Below is a small trained network, with its code and all its weights. Each question gives an input and a class and asks what happens when units are switched off, that is, made to give their printed mean instead of their output.

import numpy as np


def w(rows, s, z=0):
    codes = np.array(rows[::2]) - 128.0
    scale = np.full(codes.shape[1], s)
    scale[-1] = z or s
    return codes * scale


def f(y):
    return y / 2 * (1 + np.tanh(0.7978845608 * (y + 0.044715 * y**3)))


def log_softmax(a):
    a = a - a.max(-1, keepdims=True)
    return a - np.log(np.exp(a).sum(-1, keepdims=True))


def net(x, mask):
    res = np.array(x, float).reshape(1, 7) / 4 @ E
    y = f(res @ A[0][:, :-1].T + A[0][:, -1])
    res = res + np.where(mask, y, B[0][:, -1]) @ B[0][:, :-1]
    return log_softmax(res[-1] @ U[:, :-1].T + U[:, -1])


A, B = {}, {}
E = w([
[129,133,129,123,127,128],'x0',
[162,89,136,24,228,229],'x1',
[198,27,199,174,51,214],'x2',
[231,177,44,217,181,175],'x3',
[120,118,120,133,127,129],'x4',
[37,214,179,196,142,253],'x5',
[56,18,71,185,169,122],'x6',
],0.0053)
A[0] = w([
[138,147,102,177,80,105,69],'neuron 0',
[85,184,158,165,124,175,133],'neuron 1',
[147,137,106,66,153,213,57],'neuron 2',
[67,106,169,69,72,118,79],'neuron 3',
[220,164,61,201,153,152,73],'neuron 4',
[109,86,77,172,157,132,252],'neuron 5',
[196,168,70,199,162,159,77],'neuron 6',
[136,97,143,83,154,158,54],'neuron 7',
[195,113,128,124,196,129,26],'neuron 8',
[161,52,106,99,165,86,72],'neuron 9',
[159,77,70,112,128,77,146],'neuron 10',
[185,65,184,164,80,157,71],'neuron 11',
[133,151,128,190,64,73,89],'neuron 12',
[141,108,166,71,208,154,44],'neuron 13',
[94,189,81,84,167,71,112],'neuron 14',
[188,60,180,157,59,160,69],'neuron 15',
[13,74,166,96,121,108,214],'neuron 16',
[216,136,91,69,79,83,118],'neuron 17',
[161,112,135,109,182,150,71],'neuron 18',
[57,182,118,150,147,181,169],'neuron 19',
[152,99,146,91,187,139,48],'neuron 20',
[98,185,72,88,180,60,102],'neuron 21',
[193,224,149,73,75,149,207],'neuron 22',
[110,139,128,164,56,92,82],'neuron 23',
[167,90,155,144,85,152,51],'neuron 24',
[191,98,121,128,126,42,59],'neuron 25',
[130,147,133,192,78,86,82],'neuron 26',
[108,148,113,177,64,86,87],'neuron 27',
[136,95,1,188,153,162,181],'neuron 28',
],0.0094,0.0046)
B[0] = w([
[44,160,85,56,168,163,148],'neuron 0',
[81,40,214,192,120,181,201],'neuron 1',
[70,137,74,90,134,179,173],'neuron 2',
[119,207,178,70,110,60,173],'neuron 3',
[89,158,209,27,106,39,210],'neuron 4',
[191,74,90,92,52,110,231],'neuron 5',
[72,141,200,52,110,32,199],'neuron 6',
[87,214,75,79,169,147,141],'neuron 7',
[72,173,160,84,176,150,145],'neuron 8',
[63,101,156,167,103,212,184],'neuron 9',
[98,60,189,196,103,153,208],'neuron 10',
[177,206,99,207,215,92,197],'neuron 11',
[74,152,50,97,147,216,182],'neuron 12',
[60,161,40,84,184,205,161],'neuron 13',
[214,154,140,207,198,133,195],'neuron 14',
[192,209,108,197,216,101,207],'neuron 15',
[193,170,145,73,50,83,253],'neuron 16',
[40,44,195,199,82,181,207],'neuron 17',
[64,180,103,76,138,159,144],'neuron 18',
[114,56,170,225,115,142,219],'neuron 19',
[44,178,66,125,175,198,142],'neuron 20',
[202,145,136,222,207,128,201],'neuron 21',
[206,52,87,107,2,154,237],'neuron 22',
[68,173,35,63,186,168,163],'neuron 23',
[150,185,176,200,200,96,151],'neuron 24',
[26,108,193,176,157,196,184],'neuron 25',
[51,139,41,76,172,186,167],'neuron 26',
[90,153,30,80,193,204,172],'neuron 27',
[159,130,121,80,67,68,231],'neuron 28',
],0.0071,0.006)
U = w([
[43,198,31,28,192,205,49],'0',
[76,73,198,184,86,160,69],'1',
[253,225,123,185,209,72,63],'2',
[141,201,174,14,63,19,29],'3',
[183,108,103,112,67,116,253],'4',
[202,99,88,104,32,129,187],'5',
[183,120,99,109,76,119,225],'6',
],0.0078,0.004)

Each question gives the input, the list of numbers given to net, and the class t.
The units are the neurons (one row each of A and B). Each row of codes is followed by its name. A weight is (code - 128) times the scale printed after its matrix; where a second scale follows, it is the last column's (A, B and U).
mask holds one flag per neuron, in row order. A switched-off neuron (its flag False) gives its mean, the last column of its row in B, instead of its output. The means were averaged over made-up inputs and are rounded, as every weight is.
A unit's drop is (log p(t) with every unit on - log p(t) with that unit switched off) / (log p(t) with every unit on - log p(t) with every unit switched off).
The circuit of an input: a set's keep is (log p(t) with only the set's units on - log p(t) with every unit switched off) / (log p(t) with every unit on - log p(t) with every unit switched off). Starting from the 12 units with the biggest drops (on a tie, the unit counted first), units are removed one at a time, each time the one whose removal leaves the highest keep (on an exact tie, the one counted first), for as long as the keep stays at least 0.8.
units of the circuit, in order: the units of the circuit, biggest drop first
most important unit: the unit with the biggest drop
top k neurons: the k neurons with the biggest drops, biggest first
drop when u is switched off: that unit's drop, to one decimal
input [-7,-2,6,8,-6,-2,4], class 3: units of the circuit, in order	[neuron 4; neuron 6]
input [4,0,1,5,2,4,8], class 5: most important unit	neuron 5
input [8,-3,-1,3,-7,-8,-6], class 1: units of the circuit, in order	[neuron 17; neuron 25]
input [-1,7,8,-7,-2,-4,1], class 2: units of the circuit, in order	[neuron 15; neuron 11]
input [1,1,-8,-8,5,1,-5], class 2: units of the circuit, in order	[neuron 14; neuron 21]
input [-2,8,8,7,-7,4,-6], class 0: top 2 neurons	[neuron 2; neuron 13]
input [2,-8,-3,-5,-7,-7,8], class 0: top 3 neurons	[neuron 27; neuron 23; neuron 12]
input [1,0,-8,-1,2,7,2], class 2: units of the circuit, in order	[neuron 14; neuron 21]
input [1,-5,8,4,5,-7,2], class 2: top 2 neurons	[neuron 15; neuron 11]
input [5,-4,-7,8,-3,8,8], class 1: top 3 neurons	[neuron 19; neuron 1; neuron 16]
input [-2,-4,0,3,-5,8,-7], class 1: top 2 neurons	[neuron 1; neuron 19]
input [-1,6,-3,-8,-6,-8,3], class 1: top 3 neurons	[neuron 9; neuron 10; neuron 17]
input [-6,-4,8,0,-1,-5,4], class 2: units of the circuit, in order	[neuron 15; neuron 11]
input [3,-3,-4,2,-3,5,-4], class 1: top 2 neurons	[neuron 1; neuron 19]
input [6,7,-4,-7,7,-6,-5], class 0: units of the circuit, in order	[neuron 13]
input [-3,-7,3,8,6,-7,0], class 3: top 3 neurons	[neuron 4; neuron 6; neuron 28]
input [1,6,6,-4,-5,1,3], class 0: units of the circuit, in order	[neuron 13; neuron 7]
input [-1,-6,-8,2,6,-3,-8], class 2: top 2 neurons	[neuron 21; neuron 14]
input [-1,-7,-4,-7,-6,6,-2], class 0: top 4 neurons	[neuron 27; neuron 23; neuron 12; neuron 26]
input [-2,2,0,1,2,3,-8], class 5: units of the circuit, in order	[neuron 22]
input [5,-5,3,-4,5,5,0], class 0: top 2 neurons	[neuron 23; neuron 27]
input [6,-7,-4,0,6,-8,-8], class 1: top 3 neurons	[neuron 17; neuron 25; neuron 10]
input [-7,-8,8,-3,-7,1,3], class 0: drop when neuron 26 is switched off	0.2
input [-8,-4,-8,-1,7,1,-1], class 2: drop when neuron 14 is switched off	0.1
